Below are the code and all the weights of a small trained network. Each question names an input and a target symbol and asks about switching units off, where a switched-off unit gives its printed mean instead of its output.

import numpy as np


def w(rows, s, z=0):
    codes = np.array(rows[::2]) - 128.0
    scale = np.full(codes.shape[1], s)
    scale[-1] = z or s
    return codes * scale


def softmax(a):
    e = np.exp(a - a.max(-1, keepdims=True))
    return e / e.sum(-1, keepdims=True)


def log_softmax(a):
    a = a - a.max(-1, keepdims=True)
    return a - np.log(np.exp(a).sum(-1, keepdims=True))


def net(x, mask):
    ids = ['ΔΘΣεζηλμξπ'.index(c) for c in x.split()]
    T = len(ids)
    res = E[ids] + P[:T]
    u = 0
    for l in range(2):
        r = res
        for j in range(3):
            rows = slice(2 * j, 2 * j + 2)
            q, k, v = (r @ M[l][rows].T for M in (Q, K, V))
            z = softmax(np.where(np.tri(T) > 0, q @ k.T / 2**0.5, -1e9)) @ v
            o = O[l][rows]
            res = res + np.where(mask[u + j], z, o[:, -1]) @ o[:, :-1]
        u += 3
    return log_softmax(res[-1] @ U[:, :-1].T + U[:, -1])


Q, K, V, O = {}, {}, {}, {}
E = w([
[167,168,151,107,163],'Δ',
[102,145,138,65,186],'Θ',
[124,180,118,108,98],'Σ',
[48,165,72,118,120],'ε',
[234,124,52,105,71],'ζ',
[223,129,40,167,163],'η',
[151,142,100,90,66],'λ',
[82,173,106,150,211],'μ',
[107,87,93,25,158],'ξ',
[124,108,109,85,249],'π',
],0.019)
P = w([
[147,156,137,88,156],'0',
[147,189,8,96,184],'1',
[120,156,180,124,139],'2',
[116,204,39,128,164],'3',
[79,157,235,156,136],'4',
[80,214,67,128,142],'5',
],0.014)
Q[0] = w([
[42,154,139,64,145],'0.h0',
[150,161,166,94,179],'0.h0',
[143,248,100,97,179],'0.h1',
[159,59,125,167,146],'0.h1',
[188,71,177,181,84],'0.h2',
[109,120,103,147,89],'0.h2',
],0.016)
K[0] = w([
[31,117,209,98,133],'0.h0',
[121,112,196,178,139],'0.h0',
[108,29,209,211,113],'0.h1',
[166,155,84,125,169],'0.h1',
[205,67,42,95,245],'0.h2',
[81,101,76,96,124],'0.h2',
],0.012)
V[0] = w([
[92,99,12,124,147],'0.h0',
[101,4,133,169,116],'0.h0',
[156,160,99,250,142],'0.h1',
[89,145,133,122,211],'0.h1',
[161,94,108,81,208],'0.h2',
[158,114,37,138,138],'0.h2',
],0.011)
O[0] = w([
[81,144,165,101,152,133],'0.h0',
[154,144,119,30,177,6],'0.h0',
[169,246,108,56,91,96],'0.h1',
[213,149,127,175,190,219],'0.h1',
[139,128,88,105,66,177],'0.h2',
[176,128,107,110,142,115],'0.h2',
],0.012)
Q[1] = w([
[109,2,191,143,140],'1.h0',
[135,179,39,81,113],'1.h0',
[85,60,117,12,83],'1.h1',
[102,202,98,97,59],'1.h1',
[154,134,31,192,76],'1.h2',
[153,163,108,127,206],'1.h2',
],0.0095)
K[1] = w([
[190,74,216,110,87],'1.h0',
[69,131,21,67,138],'1.h0',
[126,100,29,128,130],'1.h1',
[164,135,63,138,61],'1.h1',
[145,117,246,127,96],'1.h2',
[103,153,140,155,196],'1.h2',
],0.013)
V[1] = w([
[172,117,162,165,109],'1.h0',
[80,154,21,151,156],'1.h0',
[255,34,201,95,174],'1.h1',
[133,139,220,141,89],'1.h1',
[128,119,154,163,81],'1.h2',
[74,86,179,110,160],'1.h2',
],0.01)
O[1] = w([
[134,145,127,128,127,172],'1.h0',
[158,68,181,48,114,255],'1.h0',
[198,75,175,115,2,130],'1.h1',
[146,25,13,92,136,137],'1.h1',
[109,152,96,106,134,166],'1.h2',
[141,181,134,148,124,65],'1.h2',
],0.0098)
U = w([
[194,147,20,191,84,66],'Δ',
[94,75,180,193,116,104],'Θ',
[80,120,72,115,119,170],'Σ',
[22,140,178,149,130,113],'ε',
[131,65,37,52,74,157],'ζ',
[254,156,48,59,172,100],'η',
[73,200,145,96,46,254],'λ',
[149,164,204,148,210,107],'μ',
[46,51,198,58,103,186],'ξ',
[199,118,182,113,123,86],'π',
],0.0071,0.0084)

Each question gives the input, a string of symbols that net reads in full, and the target symbol t.
The units are the heads (2 rows each of Q, K, V and O). Each row of codes is followed by its name. A weight is (code - 128) times the scale printed after its matrix; where a second scale follows, it is the last column's (O and U).
mask holds one flag per head, layer by layer. A switched-off head (its flag False) gives its mean, the last column of its rows in O, instead of its output. The means were averaged over made-up inputs and are rounded, as every weight is.
A unit's drop is (log p(t) with every unit on - log p(t) with that unit switched off) / (log p(t) with every unit on - log p(t) with every unit switched off).
The circuit of an input: a set's keep is (log p(t) with only the set's units on - log p(t) with every unit switched off) / (log p(t) with every unit on - log p(t) with every unit switched off). Starting from all 6 units, units are removed one at a time, each time the one whose removal leaves the highest keep (on an exact tie, the one counted first), for as long as the keep stays at least 0.8.
circuit, biggest first: the units of the circuit, biggest drop first
most important unit: the unit with the biggest drop
which heads matter: for each layer, one digit per head in row order, 1 if its drop is at least 0.15 and else 0, layers parted by /
input μ ξ ε λ Σ Θ, target Σ: most important unit	1.h1
input Σ π η λ, target λ: circuit, biggest first	(0.h1, 0.h2, 1.h1)
input η μ ε Δ, target μ: which heads matter	000 / 010
input ξ ξ Δ η, target ζ: which heads matter	001 / 110
input Θ μ π, target π: which heads matter	110 / 010
input ε λ λ Θ Δ, target Δ: circuit, biggest first	(0.h0, 1.h0)
input μ Θ μ Σ λ ε, target ε: which heads matter	011 / 010
input Δ η λ μ, target ε: circuit, biggest first	(0.h1, 0.h2)
input λ μ ζ λ Δ λ, target ζ: circuit, biggest first	(1.h1, 1.h0)
input Δ η Δ ε ζ Θ, target ξ: which heads matter	011 / 100
input μ μ ξ Θ μ, target μ: which heads matter	011 / 000
input η π ζ, target ζ: circuit, biggest first	(0.h2, 1.h2)
input μ ζ η Δ, target λ: which heads matter	011 / 000
input μ μ Θ π μ π, target η: circuit, biggest first	(0.h1)
input μ μ Δ μ η ξ, target λ: which heads matter	011 / 010
input ε ε Δ η π Δ, target π: circuit, biggest first	(0.h0, 1.h1, 0.h1)
input Σ μ π, target π: circuit, biggest first	(1.h1, 0.h1)
input η μ ε, target ε: which heads matter	000 / 010
input Σ μ ξ λ, target Θ: which heads matter	010 / 000
input Δ η μ η ξ η, target Θ: circuit, biggest first	(0.h0, 0.h1)
input ε Θ ξ π, target Θ: which heads matter	010 / 010
input ζ ξ Θ Θ π Θ, target π: circuit, biggest first	(0.h1, 1.h1)
input μ μ π Θ Σ μ, target Σ: circuit, biggest first	(1.h1, 0.h1)
input Δ ε μ ε, target η: which heads matter	011 / 000
input μ ε π Θ, target π: which heads matter	010 / 010
input Θ Σ π Δ, target π: most important unit	1.h1
